grid = [19.7, 38.8, 9.8, -30.7, -20.4, -53.9, 29.3, -31.3, 8.4, -32.1, 71.1, -42.7, -1.1, -43.7, -15.3]
grid[0] => 19.7
grid[11] => -42.7
grid[-2] => -43.7
grid[-6] => -32.1
grid[-12] => -30.7
grid[5] => -53.9
grid[-8] => -31.3
grid[1] => 38.8
grid[-9] => 29.3
grid[-13] => 9.8

x =
array([[ -21,  -82,  125,  -70,  -82,   36,  -55,  219,  -23, -100, -352,
         248, -299, -257],
       [ -57,  -54,  126,  -73, -146,   38, -103,   67,   -4, -171, -342,
         102, -125, -165],
       [ 188, -340,  -82, -174,  142,  107,  -49,  204, -105,   -1, -282,
         234, -501, -299],
       [-152,  -61,  -54, -147, -301,   -9, -333, -663,  -15, -395, -164,
        -640,  566,  259],
       [ -15,  -79,  121,  -74,  -77,   37,  -53,  227,  -29,  -98, -353,
         262, -311, -266],
       [-240,  -27, -165, -131, -329, -125, -331, -785,  -57, -361,    9,
        -776,  639,  315],
       [   5, -106,  110,  -68,  -50,   44,  -34,  273,  -34,  -73, -354,
         303, -376, -292]])
x[0][0] = -21
x[5][4] = -329
x[2][13] = -299
x[4][10] = -353
x[:, 5] = [36, 38, 107, -9, 37, -125, 44]
x[6][1] = -106
x[0][6] = -55
x[3][13] = 259
x[3][4] = -301
x[1][6] = -103
x[4][0] = -15
x[1][2] = 126
x[:, 11] = [248, 102, 234, -640, 262, -776, 303]
x[6] = [5, -106, 110, -68, -50, 44, -34, 273, -34, -73, -354, 303, -376, -292]
x[2][11] = 234
x[1][9] = -171
x[3][3] = -147
x[3][12] = 566
x[5][6] = -331
x[2][3] = -174
x[6][7] = 273
x[3][6] = -333
x[:, 7] = [219, 67, 204, -663, 227, -785, 273]
x[3][2] = -54
x[0][11] = 248
x[4][12] = -311
x[0][7] = 219
x[4] = [-15, -79, 121, -74, -77, 37, -53, 227, -29, -98, -353, 262, -311, -266]
x[0] = [-21, -82, 125, -70, -82, 36, -55, 219, -23, -100, -352, 248, -299, -257]
x[0][9] = -100
x[1][1] = -54
x[5][5] = -125
x[1][12] = -125
x[2][0] = 188
x[6][6] = -34
x[6][12] = -376

B =
-96	270	405	-605	845	257	91	65	665
-654	-145	-30	114	-722	-623	-147	-177	-151
208	583	-460	267	-27	-387	328	-577	353
357	284	-222	194	777	-491	830	656	563
443	-484	602	22	-124	170	-758	-750	-165
106	816	-188	658	-181	697	412	223	607
157	664	780	-602	499	-323	-53	-425	319
-299	-690	835	50	353	422	-388	75	-195
-42	230	270	830	331	451	-285	584	-80
-379	477	-436	-628	516	501	438	-201	-489
601	-356	18	-335	492	158	603	418	-314
-638	249	-281	514	41	446	-560	436	250
339	-276	639	806	783	-188	-665	349	-585
-492	829	6	-598	571	-546	-37	-567	217
B[0, 0]: -96
B[4, -3]: -758
B[:, 5]: [257, -623, -387, -491, 170, 697, -323, 422, 451, 501, 158, 446, -188, -546]
B[-14, 1]: 270
B[-8, 4]: 499
B[:, 0]: [-96, -654, 208, 357, 443, 106, 157, -299, -42, -379, 601, -638, 339, -492]
B[7, 1]: -690
B[-5, -8]: 477
B[8, 4]: 331
B[-2, 4]: 783
B[8, -1]: -80
B[6]: [157, 664, 780, -602, 499, -323, -53, -425, 319]
B[:, -7]: [405, -30, -460, -222, 602, -188, 780, 835, 270, -436, 18, -281, 639, 6]
B[-2, 2]: 639
B[-3, 0]: -638
B[:, 4]: [845, -722, -27, 777, -124, -181, 499, 353, 331, 516, 492, 41, 783, 571]
B[1, -2]: -177
B[-8, 6]: -53
B[11, 3]: 514
B[-13]: [-654, -145, -30, 114, -722, -623, -147, -177, -151]
B[-3, 2]: -281
B[6, -1]: 319
B[-5, -3]: 438
B[-13, -7]: -30
B[-13, -9]: -654
B[-10, -7]: 602
B[5, -4]: 697
B[8]: [-42, 230, 270, 830, 331, 451, -285, 584, -80]
B[-1, -1]: 217
B[-10]: [443, -484, 602, 22, -124, 170, -758, -750, -165]
B[11, -3]: -560
B[2, 2]: -460
B[-1, -7]: 6
B[4, 1]: -484

X = 0.143	-0.123	0.072	0.039	0.128	0.046
X[0]	0.143
X[-2]	0.128
X[3]	0.039

m =
[[20.6, 0.3, 20.4, 21.1, 36.6, -19.8, 11.5],
[20.2, 1.5, 21.5, 27.4, 34.2, -18.3, 19.8],
[16.1, 25.4, 27.7, 9.6, 63.2, -9.9, 0.9],
[2.5, -13.6, 24.8, 16.6, 29.2, -14.2, 15.2],
[20.4, -0.1, 20.5, 22.0, 36.1, -19.8, 12.3],
[2.8, 1.3, 30.4, 9.5, 38.0, -20.2, 16.8],
[16.6, 31.0, 28.9, 7.7, 68.5, -6.5, 0.3],
[15.3, -2.3, 22.2, 28.1, 32.9, -17.7, 18.4],
[6.4, -8.3, 23.9, 28.7, 30.7, -13.2, 19.1],
[10.3, 3.9, 25.1, 17.7, 43.4, -20.3, 5.1],
[15.9, 21.4, 26.9, 10.9, 59.5, -12.1, 1.4],
[15.0, 6.5, 23.8, 16.1, 45.5, -18.7, 4.2],
[22.7, 2.8, 20.9, 26.1, 34.9, -18.6, 19.5],
[3.0, 20.1, 33.0, 15.9, 56.2, -19.1, 6.3],
[2.5, -15.8, 24.8, 10.3, 28.0, -7.5, 19.5],
[2.1, -16.6, 24.6, 10.8, 27.7, -5.0, 20.2]]
Rows and columns are counted from 0.
row 0 col 0 -> 20.6
row 14 col 5 -> -7.5
row 2 col 3 -> 9.6
row 2 col 4 -> 63.2
row 7 col 6 -> 18.4
row 8 col 3 -> 28.7
row 10 col 4 -> 59.5
row 1 col 6 -> 19.8
row 8 col 4 -> 30.7
row 3 col 4 -> 29.2
row 4 col 4 -> 36.1
row 12 col 2 -> 20.9
row 11 col 2 -> 23.8
row 6 col 2 -> 28.9
row 6 col 4 -> 68.5
row 5 col 4 -> 38.0
row 13 col 6 -> 6.3
row 7 col 0 -> 15.3
row 10 col 3 -> 10.9
row 0 col 3 -> 21.1
row 12 col 0 -> 22.7
row 13 col 3 -> 15.9
row 11 col 6 -> 4.2
row 0 col 4 -> 36.6
row 12 col 3 -> 26.1
row 6 col 1 -> 31.0
row 3 col 0 -> 2.5
row 3 col 5 -> -14.2
row 15 col 0 -> 2.1
row 3 col 6 -> 15.2
row 15 col 2 -> 24.6
row 1 col 0 -> 20.2
row 0 col 1 -> 0.3
row 3 col 2 -> 24.8
row 1 col 5 -> -18.3
row 14 col 2 -> 24.8
row 14 col 0 -> 2.5
